What each symbol does to the nodes:
q215 κ q790
q215 π q583
q215 β q635
q215 η q666
q773 κ q172
q773 ρ q602
q773 θ q440
q773 π q606
q773 β q559
q773 η q689
q790 κ q215
q790 ρ q186
q790 θ q637
q790 π q967
q790 β q350
q790 η q405
q585 ρ q477
q585 θ q858
q585 π q423
q585 η q183
q477 κ q159
q477 ρ q585
q477 θ q350
q477 π q437
q477 β q637
q477 η q545
q183 κ q187
q183 ρ q545
q183 θ q840
q183 π q559
q183 β q606
q183 η q585
q635 κ q350
q635 ρ q388
q635 θ q159
q635 π q841
q635 β q215
q635 η q489
q271 κ q463
q271 θ q666
q271 π q548
q271 β q794
q785 κ q331
q785 ρ q513
q785 θ q423
q785 π q858
q785 β q55
q785 η q700
q259 κ q559
q259 ρ q364
q259 θ q919
q259 π q187
q259 β q172
q259 η q479
q700 κ q919
q700 ρ q156
q700 θ q559
q700 π q840
q700 β q440
q700 η q785
q683 κ q111
q683 ρ q405
q683 θ q606
q683 π q440
q683 β q840
q683 η q186
q364 κ q901
q364 ρ q259
q364 θ q382
q364 π q794
q364 β q548
q364 η q932
q666 κ q405
q666 ρ q111
q666 θ q271
q666 π q53
q666 β q489
q666 η q215
q689 ρ q910
q689 θ q55
q689 β q423
q689 η q773
q342 κ q440
q342 ρ q53
q342 θ q172
q342 π q111
q342 β q919
q342 η q993
q602 κ q548
q602 ρ q773
q602 θ q204
q602 π q463
q602 β q901
q602 η q910
q186 ρ q790
q186 π q55
q186 β q858
q186 η q683
q204 κ q53
q204 ρ q440
q204 θ q602
q204 π q405
q204 β q156
q204 η q967
q382 κ q156
q382 ρ q919
q382 θ q364
q382 π q489
q382 β q53
q382 η q841
q841 κ q513
q841 ρ q331
q841 θ q932
q841 π q635
q841 β q583
q841 η q382
q794 κ q545
q794 ρ q187
q794 θ q489
q794 π q364
q794 β q271
q794 η q159
q16 κ q840
q16 ρ q489
q16 θ q187
q16 π q919
q16 β q111
q16 η q388
q172 κ q773
q172 ρ q548
q172 θ q342
q172 β q259
q331 κ q785
q331 ρ q841
q331 θ q479
q331 π q388
q331 β q993
q331 η q919
q910 κ q368
q910 ρ q689
q910 θ q967
q910 π q637
q910 β q437
q910 η q602
q967 κ q583
q967 ρ q55
q967 θ q910
q967 π q790
q967 β q513
q967 η q204
q350 κ q635
q350 ρ q858
q350 θ q477
q350 π q513
q350 β q790
q350 η q882
q606 ρ q463
q606 θ q683
q606 π q773
q606 β q183
q156 κ q382
q156 ρ q700
q156 θ q901
q156 π q882
q156 β q204
q156 η q513
q548 κ q602
q548 ρ q172
q548 θ q53
q548 π q271
q548 β q364
q548 η q368
q159 κ q477
q159 θ q635
q159 π q932
q159 η q794
q111 κ q683
q111 ρ q666
q111 π q342
q111 β q16
q423 κ q479
q423 ρ q437
q423 θ q785
q423 π q585
q423 β q689
q423 η q559
q919 κ q700
q919 ρ q382
q919 θ q259
q919 π q16
q919 β q342
q919 η q331
q53 κ q204
q53 ρ q342
q53 θ q548
q53 π q666
q53 β q382
q53 η q583
q55 κ q993
q55 ρ q967
q55 θ q689
q55 π q186
q55 β q785
q55 η q440
q187 κ q183
q187 ρ q794
q187 θ q16
q187 π q259
q368 κ q910
q368 θ q583
q368 β q932
q368 η q548
q489 κ q882
q489 ρ q16
q489 θ q794
q489 π q382
q489 β q666
q489 η q635
q637 θ q790
q637 π q910
q637 β q477
q637 η q463
q545 κ q794
q545 ρ q183
q545 θ q882
q545 π q901
q545 β q463
q545 η q477
q440 κ q342
q440 ρ q204
q440 θ q773
q440 π q683
q440 β q700
q440 η q55
q858 κ q388
q858 ρ q350
q858 θ q585
q858 π q785
q858 β q186
q858 η q840
q993 κ q55
q993 ρ q583
q993 β q331
q993 η q342
q405 κ q666
q405 ρ q683
q405 θ q463
q405 π q204
q405 β q882
q405 η q790
q932 κ q437
q932 ρ q479
q932 θ q841
q932 π q159
q932 β q368
q932 η q364
q437 κ q932
q437 ρ q423
q437 θ q513
q437 π q477
q437 β q910
q437 η q901
q583 κ q967
q583 ρ q993
q583 θ q368
q583 π q215
q583 β q841
q583 η q53
q840 κ q16
q840 ρ q882
q840 θ q183
q840 π q700
q840 β q683
q840 η q858
q388 κ q858
q388 ρ q635
q388 π q331
q388 η q16
q882 κ q489
q882 ρ q840
q882 θ q545
q882 π q156
q882 β q405
q882 η q350
q901 κ q364
q901 ρ q559
q901 θ q156
q901 π q545
q901 β q602
q901 η q437
q479 κ q423
q479 ρ q932
q479 θ q331
q479 η q259
q463 κ q271
q463 ρ q606
q463 θ q405
q463 π q602
q463 β q545
q463 η q637
q513 κ q841
q513 ρ q785
q513 θ q437
q513 π q350
q513 β q967
q513 η q156
q559 κ q259
q559 ρ q901
q559 θ q700
q559 π q183
q559 β q773
q559 η q423

The rows follow the links: the fewer symbols apart two nodes are, the more alike their rows tend to be.

Each row is also shifted at random along 2 hidden directions that mean nothing.

Some nodes, each with a row of numbers:
q773	973;-236;174;62;29;-95;436;-39;-781;-354;3;-25;192;-259;5;493;501;-309;-880;632;-271;-181;-254;205;451;-28;-402;-936;-252;199;255;153;64;-609;-235;-273;-861;403;-479;-284;552;-607;92;-102;124;265;238;-446;56;-477;-69;-1;-88;100;353
q689	553;52;-34;181;126;185;181;452;418;105;-106;9;-86;405;52;-492;-43;-4;263;442;15;97;138;-1;-560;-79;99;662;-306;-111;170;-562;216;521;231;-67;437;304;-290;-4;46;406;-67;168;-215;-36;-124;93;-205;83;241;-47;110;313;-88
q840	1452;-171;-290;-32;-287;-117;-98;-417;-27;-198;285;60;-332;299;308;224;108;317;87;-58;49;-195;188;-287;-362;110;134;273;116;402;-91;-194;-205;-35;268;151;305;-131;-13;82;258;406;-314;-157;36;-410;128;312;68;132;86;22;50;-45;-67
q489	-868;-102;-184;-126;-84;-5;-299;-209;-479;85;-124;2;-250;-259;-41;424;-113;-25;-130;-159;41;-158;-156;-90;310;130;267;-382;167;141;20;164;25;-302;-213;234;-257;-356;338;261;-317;125;14;69;92;26;301;-9;332;15;-256;155;76;-191;151
q700	1686;-204;196;-55;-290;-129;42;-303;412;63;213;-70;-469;249;-48;-487;-296;595;130;-17;233;242;522;-282;-327;-87;-127;526;76;11;-64;58;-266;278;258;-327;650;3;-96;233;-252;252;-101;-27;-28;-463;-38;89;-156;238;242;-158;-106;-118;5
q364	295;384;-107;-14;57;67;-99;4;188;219;-270;298;-334;-240;341;-503;162;-140;352;240;342;132;232;-348;80;-494;489;501;-110;-251;-97;-10;-206;327;127;84;508;67;596;46;-204;214;112;26;-35;-202;-375;-128;-147;503;124;-254;-370;198;-48
q479	463;315;20;-37;217;252;-109;544;363;275;-119;23;298;427;24;-270;-221;-30;66;187;132;112;-137;46;-184;-207;568;312;-34;-100;-378;-46;-57;460;399;-180;628;120;84;-17;-95;-219;-35;134;214;-157;-95;249;156;82;65;-497;163;31;-354
q545	-200;105;-96;264;-97;-79;97;-274;-398;-170;-134;338;-139;-370;412;41;8;-153;7;126;-4;-357;-74;-212;286;-242;19;-358;169;274;38;366;223;-493;-3;204;-443;-161;136;-144;132;166;-64;-125;193;100;-71;201;-123;-96;38;193;-52;25;254
q16	-219;104;-244;213;-61;-69;38;78;-33;40;259;-13;-68;-168;69;396;-74;377;-224;-213;328;-25;-130;-177;-37;57;327;103;98;267;-204;257;-22;-46;333;-273;55;-233;-208;-82;-127;75;-43;-102;45;-131;267;66;244;-154;-41;-183;198;-405;-219
q513	-165;257;360;4;48;-174;62;-262;568;369;-391;-31;-559;227;-427;-427;-446;121;666;-483;101;339;358;-102;-160;-115;-435;188;254;-102;-2;-114;0;138;-1;-110;503;-289;4;-18;-332;-46;-108;-215;279;-349;-332;-78;6;203;-19;187;5;-156;-211
q186	-576;-303;-241;76;-44;-71;-12;212;151;102;233;-190;211;699;-38;151;22;169;130;31;-384;-174;-253;205;-634;399;-238;29;-177;136;-18;-244;131;165;123;196;59;-262;-531;-30;199;100;-150;117;-32;-8;244;144;20;-29;-68;70;173;-12;-283
q858	-509;-177;-111;210;-112;-7;-94;-28;-142;432;175;-193;-90;238;-56;221;-183;104;-104;-41;-329;-180;-368;216;36;70;-337;-203;151;456;-102;182;135;-323;-66;-11;-92;-38;-717;-260;-165;26;-205;-207;269;-58;49;428;114;120;53;248;234;-434;-283
q423	351;-179;330;33;233;-39;305;170;-216;196;-87;-55;-182;219;111;-46;-107;119;-224;329;-70;-7;-274;342;137;-155;-164;-164;-81;304;-99;277;233;8;150;-353;-53;225;-480;-417;85;-64;154;-137;158;92;-38;-43;-191;115;160;-75;141;52;-272
q666	-1267;-3;-195;-193;-134;-165;-34;-71;-167;-46;135;163;279;-201;-152;273;41;47;-74;-251;-107;-170;-128;-2;153;75;-54;-171;-81;62;82;55;-6;-168;-279;-67;-152;-177;60;441;-163;-40;23;-98;-202;97;150;-176;-103;-304;-162;288;-132;80;160
q790	-984;-303;-136;-87;-100;-322;122;21;-244;59;41;-283;260;77;-57;208;-26;-82;29;-290;-385;-235;-74;219;74;244;-543;-446;-9;-8;187;-148;80;-297;-403;-3;-317;-160;-283;243;192;-11;-94;-83;11;342;95;59;63;-234;-104;422;176;-37;75
q635	324;33;7;-229;54;-69;-184;-422;-118;18;12;-113;-4;-85;-80;343;-193;220;13;-533;-158;-224;-45;196;364;206;-239;-410;43;-50;-36;-18;114;-115;10;-76;-49;-444;517;376;-297;-45;-1;-118;101;114;222;309;-77;-160;-9;173;200;-356;286
q683	176;-416;-163;-58;-394;116;92;11;-468;-44;252;-220;384;115;-154;618;350;244;-357;72;-194;-209;-169;145;29;365;-270;-5;-30;221;116;-2;162;-267;44;-39;-301;15;-405;53;181;14;-376;-22;-216;100;309;37;-46;-149;148;209;105;-170;-56
q55	11;128;68;190;-256;-145;126;462;228;-51;61;-365;-30;488;-279;-88;-326;151;-68;-14;-234;128;60;193;-312;131;-195;231;13;199;114;-214;-180;282;210;-147;-10;244;-611;349;-61;51;-31;206;-79;-262;36;-149;124;8;7;-108;341;-65;-286
q910	284;234;142;252;102;28;166;158;411;-236;-268;128;-88;23;-135;-418;-30;-297;181;84;-237;92;142;248;-55;-246;-510;170;16;-454;-57;-179;-11;226;-75;-163;456;374;18;50;315;-304;105;129;-257;354;-422;-102;-32;176;150;-25;-187;145;98

Where do the symbols, taken in turn from left to right, take each start?
Answer with the node's name.
-631;289;44;-109;0;144;113;34;-336;-264;-249;255;88;-383;-129;54;457;-393;-174;15;-70;104;-5;242;489;-251;203;-128;20;-419;313;206;-214;-158;-195;-72;-49;414;76;13;113;-122;258;174;-412;283;-116;-299;-293;52;-56;-85;-309;156;149
η κ π: q637
2;195;267;113;194;184;130;-7;394;192;-353;167;-349;-18;-59;-646;-511;-111;688;26;13;252;453;-121;-13;-331;-77;200;38;-197;-98;78;156;104;149;82;448;-49;308;-353;142;119;161;-114;29;71;-417;-50;-149;333;89;23;3;115;-254
η π: q545
-1195;3;174;-219;155;-75;50;-126;-127;385;-76;-87;-327;-180;-186;21;-198;155;74;-323;322;331;-101;-135;206;-185;208;-6;203;-98;258;-162;-589;-122;-221;-138;184;-189;218;39;-401;34;191;-128;-114;-58;-50;-251;86;205;-163;-14;-208;-319;-47
κ ρ: q700
-1940;78;61;-10;-220;-313;67;218;-115;15;-142;-59;32;136;-195;60;188;-104;-2;108;73;215;-241;4;105;-121;98;61;-284;-265;331;-204;-644;-158;-219;112;-160;108;-256;148;-84;156;304;48;-110;21;24;-425;113;-9;-184;53;-124;230;-87
β θ: q364
-581;-122;-79;48;-171;88;54;-572;-261;-133;-170;-18;-270;-260;4;209;85;76;-2;-390;-215;-264;126;-18;143;-152;-252;1;337;434;-25;151;-61;-346;-5;43;-49;-55;-33;21;-13;150;-29;-89;229;-111;175;91;-86;40;17;376;-112;-314;86
π ρ θ: q559
-777;-21;5;-6;-153;233;185;513;-442;-151;254;87;517;-246;33;409;465;-237;-691;144;207;142;-470;287;184;-31;384;-509;-504;-66;334;205;-15;-297;-42;-75;-394;283;-231;-467;282;-201;171;110;-13;122;28;-409;151;-27;-83;-167;38;70;-86
θ θ: q172
-123;15;231;54;-201;38;-33;237;327;306;62;-389;-212;614;-267;-273;-444;242;365;96;125;109;-41;-149;-412;-11;-111;544;-3;-73;-134;-119;-321;321;146;-75;451;-243;-474;-255;-235;365;-69;69;27;-337;16;-74;66;276;113;-62;244;-132;-329
θ β ρ: q910
-735;4;48;48;-126;-113;159;155;50;97;373;-283;-191;442;-183;-44;111;-29;-51;277;-78;232;-74;-240;-382;11;62;262;-163;47;369;-127;-577;98;5;-25;179;25;-1033;62;173;360;-75;233;-201;-530;17;-366;125;-80;65;119;85;220;-311
η η κ: q342
316;-88;159;-65;-261;83;5;-698;42;83;-39;-55;-404;-50;-67;-114;-234;65;379;5;141;-31;112;-387;185;-71;-112;33;122;110;45;40;-465;-185;-63;-168;78;-179;256;18;-250;61;-13;-48;365;-233;126;-460;-118;76;-39;214;-64;242;240
η β: q967
-1320;363;-91;125;317;167;-58;261;248;224;-242;228;225;-274;-28;-255;-216;10;363;-201;-63;-105;-255;-16;-160;-350;287;-51;156;-108;-184;8;211;44;350;407;48;-112;309;-25;-150;46;34;-34;-269;343;159;415;9;86;-131;71;-52;-123;-209
η β β: q794
-1379;115;-281;145;194;121;113;561;-61;287;-124;205;241;-63;432;141;6;150;-149;65;318;-310;-581;-229;-345;-170;669;2;-5;133;-373;266;-4;163;95;140;123;33;-175;-201;59;209;-55;-44;10;66;158;424;261;156;46;-357;-93;-236;-380
θ ρ: q489
79;-112;155;-84;-217;-226;19;32;304;-37;-165;-286;-117;291;-411;-557;-93;-146;355;-178;-238;231;323;201;-140;180;-382;204;-60;-235;120;-346;-166;139;-253;14;106;-41;15;152;-4;135;124;378;18;-32;61;-232;-62;-39;167;143;63;165;170
η θ η: q910
-884;49;-126;-91;182;171;-47;-20;-615;-2;-90;190;20;-657;260;576;155;-445;-378;-201;54;-355;-226;117;574;-179;136;-683;194;268;75;624;108;-374;-138;-94;-814;100;344;-203;38;-165;140;-245;-22;266;-90;223;-12;90;-82;-48;-188;-200;-56
η κ θ: q350
-593;130;-423;-186;30;137;-11;226;-167;-193;-260;406;282;-393;248;218;214;-279;-206;-104;-109;-202;-21;-65;345;147;204;-261;-169;50;228;115;-17;-122;-238;288;-369;187;297;134;61;-125;-11;-143;-296;359;203;52;-329;-245;-201;93;-312;191;28
β η κ: q477
-23;-62;59;219;151;-55;215;245;-469;78;150;33;149;-185;146;400;17;-206;-687;383;101;-42;-478;114;178;-359;316;-320;108;188;-89;556;73;-321;-5;-162;-417;468;-171;-341;24;-418;373;-63;56;159;95;-140;140;-200;230;-312;-110;199;47
ρ η: q932
-460;-18;82;-107;-516;-162;302;-219;-406;-71;-246;-56;-81;-173;-120;-8;169;-18;-185;25;-152;103;136;67;251;180;-336;-145;-93;78;254;-208;-316;-194;-432;-201;-311;162;-428;22;45;-123;293;-3;71;-69;51;-363;-21;-339;-51;335;-83;68;278
θ β ρ: q559
111;142;33;0;-36;244;-29;-168;101;-36;-396;396;-404;-256;282;-255;73;-106;427;126;61;77;360;59;260;-391;-18;279;37;112;102;97;27;-204;-28;-309;117;64;288;-152;131;-129;281;-243;163;-161;-239;-109;-16;262;15;-6;-241;150;45
θ β κ: q53
-142;-33;7;40;-19;-383;30;273;-120;261;172;-335;114;186;-212;281;-217;184;-245;206;526;457;-250;-165;-35;-147;372;-138;-22;11;-115;221;-376;-23;10;-151;-195;-57;-37;-220;-253;29;251;116;218;-454;90;-251;250;81;-131;-170;-40;-263;-54
η ρ: q841
